Below are the code and all the weights of a small trained network. Each question names an input and a target symbol and asks about switching units off, where a switched-off unit gives its printed mean instead of its output.

import numpy as np


def w(rows, s, z=0):
    codes = np.array(rows[::2]) - 128.0
    scale = np.full(codes.shape[1], s)
    scale[-1] = z or s
    return codes * scale


def norm(h):
    return h / np.sqrt((h * h).mean(-1, keepdims=True) + 1e-5)


def f(y):
    return y / 2 * (1 + np.tanh(0.7978845608 * (y + 0.044715 * y**3)))


def softmax(a):
    e = np.exp(a - a.max(-1, keepdims=True))
    return e / e.sum(-1, keepdims=True)


def log_softmax(a):
    a = a - a.max(-1, keepdims=True)
    return a - np.log(np.exp(a).sum(-1, keepdims=True))


def net(x, mask):
    ids = ['ΘΠβεμξτ'.index(c) for c in x.split()]
    T = len(ids)
    res = E[ids] + P[:T]
    r = norm(res)
    for j in range(2):
        rows = slice(3 * j, 3 * j + 3)
        q, k, v = (r @ M[0][rows].T for M in (Q, K, V))
        z = softmax(np.where(np.tri(T) > 0, q @ k.T / 3**0.5, -1e9)) @ v
        o = O[0][rows]
        res = res + np.where(mask[j], z, o[:, -1]) @ o[:, :-1]
    y = f(norm(res) @ A[0][:, :-1].T + A[0][:, -1])
    res = res + np.where(mask[2:10], y, B[0][:, -1]) @ B[0][:, :-1]
    return log_softmax(norm(res)[-1] @ U[:, :-1].T + U[:, -1])


Q, K, V, O, A, B = {}, {}, {}, {}, {}, {}
E = w([
[160,188,116,41],'Θ',
[114,213,127,104],'Π',
[179,220,125,147],'β',
[150,190,206,57],'ε',
[171,216,203,131],'μ',
[164,15,72,209],'ξ',
[225,247,191,126],'τ',
],0.011)
P = w([
[45,9,95,157],'0',
[246,100,49,66],'1',
[253,136,1,86],'2',
[213,188,37,86],'3',
[206,211,25,102],'4',
[240,156,72,71],'5',
[196,211,37,100],'6',
[235,150,91,56],'7',
[237,183,81,100],'8',
[248,183,100,121],'9',
[245,174,122,105],'10',
[229,205,91,100],'11',
[197,204,52,100],'12',
],0.0078)
Q[0] = w([
[141,158,95,95],'head 0',
[104,88,66,173],'head 0',
[115,94,134,141],'head 0',
[216,195,91,90],'head 1',
[254,162,86,110],'head 1',
[199,174,109,127],'head 1',
],0.021)
K[0] = w([
[114,76,181,182],'head 0',
[183,78,80,122],'head 0',
[168,136,105,57],'head 0',
[176,8,173,164],'head 1',
[122,11,134,201],'head 1',
[130,30,122,193],'head 1',
],0.016)
V[0] = w([
[95,168,163,207],'head 0',
[196,87,140,163],'head 0',
[55,71,190,150],'head 0',
[203,159,35,190],'head 1',
[105,118,109,38],'head 1',
[249,140,190,159],'head 1',
],0.015)
O[0] = w([
[128,165,111,229,250],'head 0',
[33,75,101,141,167],'head 0',
[135,154,214,221,149],'head 0',
[249,78,145,91,246],'head 1',
[80,192,180,62,36],'head 1',
[103,84,193,146,255],'head 1',
],0.014,0.0082)
A[0] = w([
[72,164,103,99,95],'neuron 0',
[102,144,78,61,143],'neuron 1',
[61,180,131,137,34],'neuron 2',
[160,175,169,151,253],'neuron 3',
[147,120,106,195,190],'neuron 4',
[147,146,93,60,173],'neuron 5',
[94,94,96,102,162],'neuron 6',
[135,4,133,154,154],'neuron 7',
],0.019,0.0057)
B[0] = w([
[91,85,180,120,136],'neuron 0',
[54,52,84,176,140],'neuron 1',
[207,142,245,122,144],'neuron 2',
[136,85,54,127,205],'neuron 3',
[100,32,145,83,214],'neuron 4',
[103,69,90,156,161],'neuron 5',
[198,54,118,195,135],'neuron 6',
[129,92,202,65,247],'neuron 7',
],0.012,0.015)
U = w([
[176,241,69,77,219],'Θ',
[91,119,117,235,116],'Π',
[240,106,41,107,103],'β',
[99,240,209,55,199],'ε',
[86,64,246,50,106],'μ',
[104,87,16,144,1],'ξ',
[38,167,61,2,175],'τ',
],0.01,0.0055)

Each question gives the input, a string of symbols that net reads in full, and the target symbol t.
The units are the heads (3 rows each of Q, K, V and O) and the neurons (one row each of A and B). Each row of codes is followed by its name. A weight is (code - 128) times the scale printed after its matrix; where a second scale follows, it is the last column's (O, A, B and U).
mask holds one flag per unit, heads first, then neurons. A switched-off unit (its flag False) gives its mean, the last column of its rows in O or B, instead of its output. The means were averaged over made-up inputs and are rounded, as every weight is.
A unit's drop is (log p(t) with every unit on - log p(t) with that unit switched off) / (log p(t) with every unit on - log p(t) with every unit switched off).
The circuit of an input: a set's keep is (log p(t) with only the set's units on - log p(t) with every unit switched off) / (log p(t) with every unit on - log p(t) with every unit switched off). Starting from all 10 units, units are removed one at a time, each time the one whose removal leaves the highest keep (on an exact tie, the one counted first), for as long as the keep stays at least 0.8.
units of the circuit, in order: the units of the circuit, biggest drop first
k most important neurons: the k neurons with the biggest drops, biggest first
which heads matter: for each layer, one digit per head in row order, 1 if its drop is at least 0.15 and else 0, layers parted by /
drop when u is switched off: that unit's drop, to one decimal
input μ Π τ Π τ Π τ τ, target Π: which heads matter : 01
input Θ τ Θ, target τ: which heads matter : 01
input μ τ μ, target Π: which heads matter : 01
input ε Θ τ τ τ, target ε: most important neuron : [neuron 2]
input ε τ μ τ τ μ ε Π Θ τ μ Π, target ε: which heads matter : 01
input μ ξ τ τ ξ Θ μ τ Π Π, target Π: which heads matter : 10
input Π τ μ ε μ μ τ μ, target Θ: units of the circuit, in order : [head 1; head 0]
input Π τ τ ε τ τ τ τ β, target Θ: which heads matter : 11
input ε ε τ τ Θ μ ε, target ε: which heads matter : 01
input ε Θ μ τ β μ μ τ, target ε: units of the circuit, in order : [head 1; neuron 2]
input Θ μ μ Π, target τ: which heads matter : 11
input ξ Θ ξ τ τ Π ε β τ μ, target ξ: 3 most important neurons : [neuron 1; neuron 5; neuron 7]
input μ τ τ τ Θ ε, target Π: drop when head 0 is switched off : 0.2
input ξ μ ξ τ τ ε, target ξ: drop when head 1 is switched off : 1.6
input τ τ β, target μ: drop when head 1 is switched off : 0.5
input ε τ μ τ Π, target ε: most important neuron : [neuron 2]
input β Θ μ Θ μ β τ μ, target β: drop when head 1 is switched off : 0.4
